Here is a tiny trained network, its code and every weight. The questions are about switching its units off for an input and a class, where a switched-off unit gives its printed mean instead of its output.

import numpy as np


def w(rows, s, z=0):
    codes = np.array(rows[::2]) - 128.0
    scale = np.full(codes.shape[1], s)
    scale[-1] = z or s
    return codes * scale


def norm(h):
    return h / np.sqrt((h * h).mean(-1, keepdims=True) + 1e-5)


def f(y):
    return y / 2 * (1 + np.tanh(0.7978845608 * (y + 0.044715 * y**3)))


def log_softmax(a):
    a = a - a.max(-1, keepdims=True)
    return a - np.log(np.exp(a).sum(-1, keepdims=True))


def net(x, mask):
    res = np.array(x, float).reshape(1, 5) / 4 @ E
    u = 0
    for l in range(4):
        y = f(norm(res) @ A[l][:, :-1].T + A[l][:, -1])
        res = res + np.where(mask[u : u + 7], y, B[l][:, -1]) @ B[l][:, :-1]
        u += 7
    return log_softmax(norm(res)[-1] @ U[:, :-1].T + U[:, -1])


A, B = {}, {}
E = w([
[116,137,152,91,101,190,27,58,109,134],'x0',
[123,130,145,126,112,108,120,127,130,127],'x1',
[127,136,198,144,153,144,81,166,84,77],'x2',
[125,155,200,150,101,204,148,133,254,147],'x3',
[116,140,100,130,125,164,140,167,119,127],'x4',
],0.0077)
A[0] = w([
[74,125,103,138,107,206,92,80,142,138,87],'L0N1',
[118,103,132,86,57,185,210,82,168,81,216],'L0N2',
[108,95,225,131,158,203,114,146,184,139,48],'L0N3',
[115,145,3,120,130,116,141,66,54,251,145],'L0N4',
[78,128,59,27,131,174,50,43,74,77,7],'L0N5',
[116,176,100,134,160,190,133,213,70,165,171],'L0N6',
[126,126,127,143,32,172,29,52,110,175,200],'L0N7',
],0.0046,0.0017)
B[0] = w([
[82,157,200,61,116,86,110,32,150,77,173],'L0N1',
[175,103,142,128,133,200,131,58,239,160,189],'L0N2',
[204,185,67,96,145,112,190,130,42,110,198],'L0N3',
[176,83,221,116,53,35,123,111,93,105,238],'L0N4',
[95,114,183,180,140,165,142,116,133,254,223],'L0N5',
[138,81,186,119,108,71,124,87,132,144,160],'L0N6',
[165,134,93,87,116,229,160,134,59,185,252],'L0N7',
],0.0057,0.0041)
A[1] = w([
[187,152,168,231,156,50,183,192,154,2,54],'L1N1',
[154,81,37,92,60,93,163,83,80,159,130],'L1N2',
[176,102,114,108,182,171,151,129,228,228,153],'L1N3',
[78,131,155,37,178,157,27,151,71,170,96],'L1N4',
[127,201,218,203,185,195,145,155,148,105,3],'L1N5',
[148,2,81,124,152,30,126,198,119,93,36],'L1N6',
[111,99,124,173,123,166,115,129,200,152,213],'L1N7',
],0.0053,0.0015)
B[1] = w([
[227,112,94,134,83,202,167,67,102,206,255],'L1N1',
[92,146,150,106,27,216,231,34,153,195,218],'L1N2',
[57,149,144,186,100,19,117,176,161,118,240],'L1N3',
[196,92,77,238,180,100,63,102,152,163,210],'L1N4',
[249,35,112,75,150,134,189,72,57,118,188],'L1N5',
[60,222,78,23,245,178,28,139,253,88,239],'L1N6',
[145,177,71,142,138,20,166,207,145,168,170],'L1N7',
],0.0054,0.0042)
A[2] = w([
[205,226,112,93,188,156,62,209,150,112,210],'L2N1',
[149,130,125,93,241,208,84,94,125,161,201],'L2N2',
[99,117,53,122,186,95,116,154,128,1,2],'L2N3',
[101,156,81,150,103,4,173,137,131,138,49],'L2N4',
[135,117,171,79,85,171,86,94,205,82,52],'L2N5',
[128,156,61,80,133,158,190,91,176,151,92],'L2N6',
[88,201,153,62,117,166,62,84,177,198,99],'L2N7',
],0.0065,0.0016)
B[2] = w([
[177,89,223,120,80,66,123,99,64,74,206],'L2N1',
[63,135,183,147,115,53,171,219,154,60,254],'L2N2',
[208,98,154,73,139,107,132,153,126,66,148],'L2N3',
[102,147,173,173,164,168,82,197,253,109,186],'L2N4',
[58,131,118,105,247,91,87,147,121,74,165],'L2N5',
[84,188,103,123,122,185,45,61,62,121,240],'L2N6',
[166,97,71,64,149,120,165,155,111,108,240],'L2N7',
],0.007,0.0053)
A[3] = w([
[51,132,104,176,101,121,75,134,92,76,54],'L3N1',
[87,101,209,136,163,114,125,178,65,75,140],'L3N2',
[61,175,60,51,178,130,138,99,156,148,78],'L3N3',
[203,106,153,138,153,136,191,167,108,152,106],'L3N4',
[119,99,98,253,174,106,61,181,60,172,5],'L3N5',
[109,99,43,157,96,144,99,68,108,218,148],'L3N6',
[78,31,74,162,96,109,93,117,16,176,131],'L3N7',
],0.0072,0.0022)
B[3] = w([
[76,84,138,122,165,205,144,96,150,137,127],'L3N1',
[132,152,141,179,153,84,106,254,130,91,247],'L3N2',
[89,182,52,82,143,147,31,113,81,124,254],'L3N3',
[87,82,141,28,63,106,147,39,107,168,180],'L3N4',
[7,48,35,194,235,183,88,103,187,148,164],'L3N5',
[158,134,134,118,84,113,163,168,110,8,231],'L3N6',
[167,69,156,175,124,149,183,78,160,194,222],'L3N7',
],0.0083,0.0048)
U = w([
[97,204,13,44,117,152,43,80,115,107,168],'0',
[206,64,138,92,21,143,240,36,60,172,239],'1',
[185,131,190,118,161,39,130,216,73,56,201],'2',
[93,11,114,254,201,152,120,132,118,167,4],'3',
[134,214,116,199,110,93,178,153,254,191,13],'4',
],0.0091,0.0019)

Each question gives the input, the list of numbers given to net, and the class t.
The units are the neurons (one row each of A and B). Each row of codes is followed by its name. A weight is (code - 128) times the scale printed after its matrix; where a second scale follows, it is the last column's (A, B and U).
mask holds one flag per neuron, layer by layer. A switched-off neuron (its flag False) gives its mean, the last column of its row in B, instead of its output. The means were averaged over made-up inputs and are rounded, as every weight is.
A unit's drop is (log p(t) with every unit on - log p(t) with that unit switched off) / (log p(t) with every unit on - log p(t) with every unit switched off).
The circuit of an input: a set's keep is (log p(t) with only the set's units on - log p(t) with every unit switched off) / (log p(t) with every unit on - log p(t) with every unit switched off). Starting from the 12 units with the biggest drops (on a tie, the unit counted first), units are removed one at a time, each time the one whose removal leaves the highest keep (on an exact tie, the one counted first), for as long as the keep stays at least 0.8.
circuit, biggest first: the units of the circuit, biggest drop first
unit that matters most: the unit with the biggest drop
k most important neurons: the k neurons with the biggest drops, biggest first
k most important neurons of layer l: the k neurons of layer l with the biggest drops, biggest first
drop of u: that unit's drop, to one decimal
input [-3,1,2,8,4], class 1: circuit, biggest first	L1N5, L3N4
input [8,0,4,2,-2], class 2: unit that matters most	L2N2
input [8,5,5,1,4], class 2: 3 most important neurons	L2N2, L0N1, L3N2
input [2,-2,0,6,4], class 0: 2 most important neurons of layer 2	L2N6, L2N2
input [-5,4,0,-2,7], class 0: circuit, biggest first	L2N6, L1N6
input [8,-4,-1,-1,-2], class 1: 2 most important neurons	L1N6, L0N7
input [-7,4,-2,0,-5], class 0: 4 most important neurons	L1N6, L2N6, L0N5, L1N1
input [-4,-4,1,2,7], class 1: 3 most important neurons of layer 3	L3N4, L3N2, L3N3
input [-8,8,-1,-8,-5], class 0: 2 most important neurons of layer 1	L1N6, L1N2
input [1,3,4,-1,-6], class 3: 3 most important neurons	L1N6, L3N5, L1N4
input [0,2,4,3,5], class 1: 2 most important neurons of layer 1	L1N6, L1N5
input [1,-1,4,-8,7], class 3: 3 most important neurons	L0N5, L3N5, L1N4
input [6,6,8,0,8], class 3: 3 most important neurons	L1N4, L1N6, L3N5
input [1,6,-4,8,2], class 0: most important neuron of layer 1	L1N4
input [-2,8,0,-1,-6], class 0: 2 most important neurons of layer 1	L1N1, L1N4
input [8,7,2,-5,-8], class 3: 2 most important neurons	L1N4, L3N5
input [0,5,2,8,1], class 1: 4 most important neurons	L1N6, L1N5, L0N3, L2N2
input [2,-2,1,-5,7], class 3: 2 most important neurons	L1N4, L3N5
input [8,-5,4,4,-2], class 2: drop of L2N2	0.2
input [2,8,-6,-5,-2], class 1: drop of L2N2	0.0
input [-4,6,-8,-5,3], class 0: drop of L1N6	1.4
input [3,8,2,5,3], class 2: unit that matters most	L1N2
input [2,7,5,-1,2], class 3: 2 most important neurons of layer 1	L1N6, L1N4
input [-1,6,4,8,1], class 1: 2 most important neurons of layer 1	L1N6, L1N5
